Here is a tiny trained network, its code and every weight. The questions are about switching its units off for an input and a target symbol, where a switched-off unit gives its printed mean instead of its output.

import numpy as np


def w(rows, s, z=0):
    codes = np.array(rows[::2]) - 128.0
    scale = np.full(codes.shape[1], s)
    scale[-1] = z or s
    return codes * scale


def f(y):
    return y / 2 * (1 + np.tanh(0.7978845608 * (y + 0.044715 * y**3)))


def softmax(a):
    e = np.exp(a - a.max(-1, keepdims=True))
    return e / e.sum(-1, keepdims=True)


def log_softmax(a):
    a = a - a.max(-1, keepdims=True)
    return a - np.log(np.exp(a).sum(-1, keepdims=True))


def net(x, mask):
    ids = ['αβγδεζηθλμξσ'.index(c) for c in x.split()]
    T = len(ids)
    res = E[ids] + P[:T]
    r = res
    for j in range(2):
        rows = slice(4 * j, 4 * j + 4)
        q, k, v = (r @ M[0][rows].T for M in (Q, K, V))
        z = softmax(np.where(np.tri(T) > 0, q @ k.T / 4**0.5, -1e9)) @ v
        o = O[0][rows]
        res = res + np.where(mask[j], z, o[:, -1]) @ o[:, :-1]
    y = f(res @ A[0][:, :-1].T + A[0][:, -1])
    res = res + np.where(mask[2:14], y, B[0][:, -1]) @ B[0][:, :-1]
    return log_softmax(res[-1] @ U[:, :-1].T + U[:, -1])


Q, K, V, O, A, B = {}, {}, {}, {}, {}, {}
E = w([
[79,166,176,122],'α',
[85,164,119,191],'β',
[60,46,140,78],'γ',
[114,253,148,129],'δ',
[141,31,86,119],'ε',
[67,104,205,55],'ζ',
[44,101,127,214],'η',
[155,92,106,139],'θ',
[111,75,178,93],'λ',
[126,104,183,45],'μ',
[35,131,163,174],'ξ',
[101,125,79,208],'σ',
],0.021)
P = w([
[76,255,75,115],'0',
[137,43,114,192],'1',
[111,48,142,213],'2',
[103,60,163,209],'3',
[102,56,171,221],'4',
[85,65,185,223],'5',
],0.0094)
Q[0] = w([
[58,139,207,205],'head 0',
[85,183,185,38],'head 0',
[161,219,43,231],'head 0',
[109,183,118,146],'head 0',
[2,65,162,159],'head 1',
[207,210,88,83],'head 1',
[181,71,166,84],'head 1',
[250,171,87,47],'head 1',
],0.0097)
K[0] = w([
[108,157,249,198],'head 0',
[65,160,173,56],'head 0',
[144,210,64,149],'head 0',
[136,214,115,218],'head 0',
[124,239,81,47],'head 1',
[182,56,125,113],'head 1',
[69,134,44,109],'head 1',
[111,47,194,160],'head 1',
],0.011)
V[0] = w([
[70,127,82,2],'head 0',
[119,126,133,145],'head 0',
[143,72,194,136],'head 0',
[192,136,114,132],'head 0',
[82,57,104,144],'head 1',
[208,240,80,168],'head 1',
[22,198,203,126],'head 1',
[194,175,204,15],'head 1',
],0.012)
O[0] = w([
[127,135,98,216,109],'head 0',
[173,189,110,137,143],'head 0',
[106,186,50,184,168],'head 0',
[1,142,165,193,75],'head 0',
[7,150,104,148,117],'head 1',
[232,145,114,176,114],'head 1',
[132,155,22,42,251],'head 1',
[187,71,164,61,146],'head 1',
],0.0087,0.017)
A[0] = w([
[84,126,100,153,136],'neuron 0',
[98,172,127,103,115],'neuron 1',
[229,99,139,43,170],'neuron 2',
[161,113,122,58,135],'neuron 3',
[70,52,90,107,225],'neuron 4',
[136,169,203,82,250],'neuron 5',
[151,48,201,254,252],'neuron 6',
[144,104,54,148,114],'neuron 7',
[233,112,165,163,137],'neuron 8',
[28,158,202,100,153],'neuron 9',
[68,240,123,156,234],'neuron 10',
[75,216,121,43,189],'neuron 11',
],0.0071,0.0039)
B[0] = w([
[122,127,123,192,151],'neuron 0',
[133,146,149,123,146],'neuron 1',
[89,65,77,151,248],'neuron 2',
[73,125,145,170,208],'neuron 3',
[177,161,243,150,210],'neuron 4',
[254,119,128,191,147],'neuron 5',
[201,129,158,65,134],'neuron 6',
[115,230,202,68,177],'neuron 7',
[5,208,246,163,144],'neuron 8',
[152,113,129,168,144],'neuron 9',
[183,106,99,154,185],'neuron 10',
[104,100,195,140,218],'neuron 11',
],0.0082,0.014)
U = w([
[145,73,94,213,75],'α',
[66,103,170,82,81],'β',
[38,109,123,170,107],'γ',
[96,192,188,67,73],'δ',
[123,2,120,166,202],'ε',
[102,102,188,119,194],'ζ',
[123,43,171,225,104],'η',
[210,126,228,122,255],'θ',
[33,90,199,168,102],'λ',
[100,93,86,92,64],'μ',
[166,144,132,100,90],'ξ',
[109,95,156,148,89],'σ',
],0.0092,0.004)

Each question gives the input, a string of symbols that net reads in full, and the target symbol t.
The units are the heads (4 rows each of Q, K, V and O) and the neurons (one row each of A and B). Each row of codes is followed by its name. A weight is (code - 128) times the scale printed after its matrix; where a second scale follows, it is the last column's (O, A, B and U).
mask holds one flag per unit, heads first, then neurons. A switched-off unit (its flag False) gives its mean, the last column of its rows in O or B, instead of its output. The means were averaged over made-up inputs and are rounded, as every weight is.
A unit's drop is (log p(t) with every unit on - log p(t) with that unit switched off) / (log p(t) with every unit on - log p(t) with every unit switched off).
The circuit of an input: a set's keep is (log p(t) with only the set's units on - log p(t) with every unit switched off) / (log p(t) with every unit on - log p(t) with every unit switched off). Starting from the 12 units with the biggest drops (on a tie, the unit counted first), units are removed one at a time, each time the one whose removal leaves the highest keep (on an exact tie, the one counted first), for as long as the keep stays at least 0.8.
circuit, biggest first: the units of the circuit, biggest drop first
most important unit: the unit with the biggest drop
top k neurons: the k neurons with the biggest drops, biggest first
which heads matter: for each layer, one digit per head in row order, 1 if its drop is at least 0.15 and else 0, layers parted by /
drop when u is switched off: that unit's drop, to one decimal
input η γ ε, target γ: circuit, biggest first	head 1
input σ μ σ β η α, target α: circuit, biggest first	head 1; neuron 10
input μ β β, target ε: top 3 neurons	neuron 2; neuron 7; neuron 5
input ζ γ ζ η σ, target β: circuit, biggest first	head 1; head 0
input ζ θ ζ μ, target β: top 2 neurons	neuron 10; neuron 11
input γ λ η, target λ: which heads matter	01
input γ θ μ α, target λ: which heads matter	01
input ξ θ ε ζ μ α, target δ: top 2 neurons	neuron 2; neuron 7
input α γ α μ μ ζ, target μ: top 2 neurons	neuron 2; neuron 4
input μ α μ η, target ε: circuit, biggest first	head 1; neuron 2; head 0
input ε μ β η α, target η: circuit, biggest first	head 1; neuron 9; neuron 10
input μ η α, target ε: circuit, biggest first	head 1; neuron 2; neuron 7
input γ σ ε, target λ: circuit, biggest first	head 1; neuron 4
input β σ γ ζ, target ξ: top 2 neurons	neuron 2; neuron 7
input σ α η η θ θ, target α: top 2 neurons	neuron 4; neuron 10
input θ β θ, target θ: circuit, biggest first	head 1; neuron 6
input θ γ σ, target θ: circuit, biggest first	head 1; neuron 6
input ε ζ ε, target η: most important unit	head 1
input θ η μ γ ζ, target θ: top 2 neurons	neuron 6; neuron 2
input ε θ η γ σ, target η: circuit, biggest first	head 1
input ξ μ γ θ η σ, target δ: drop when neuron 2 is switched off	0.2
input σ η μ γ, target α: drop when neuron 4 is switched off	0.0
input μ λ μ ζ ξ β, target ε: drop when neuron 7 is switched off	0.2
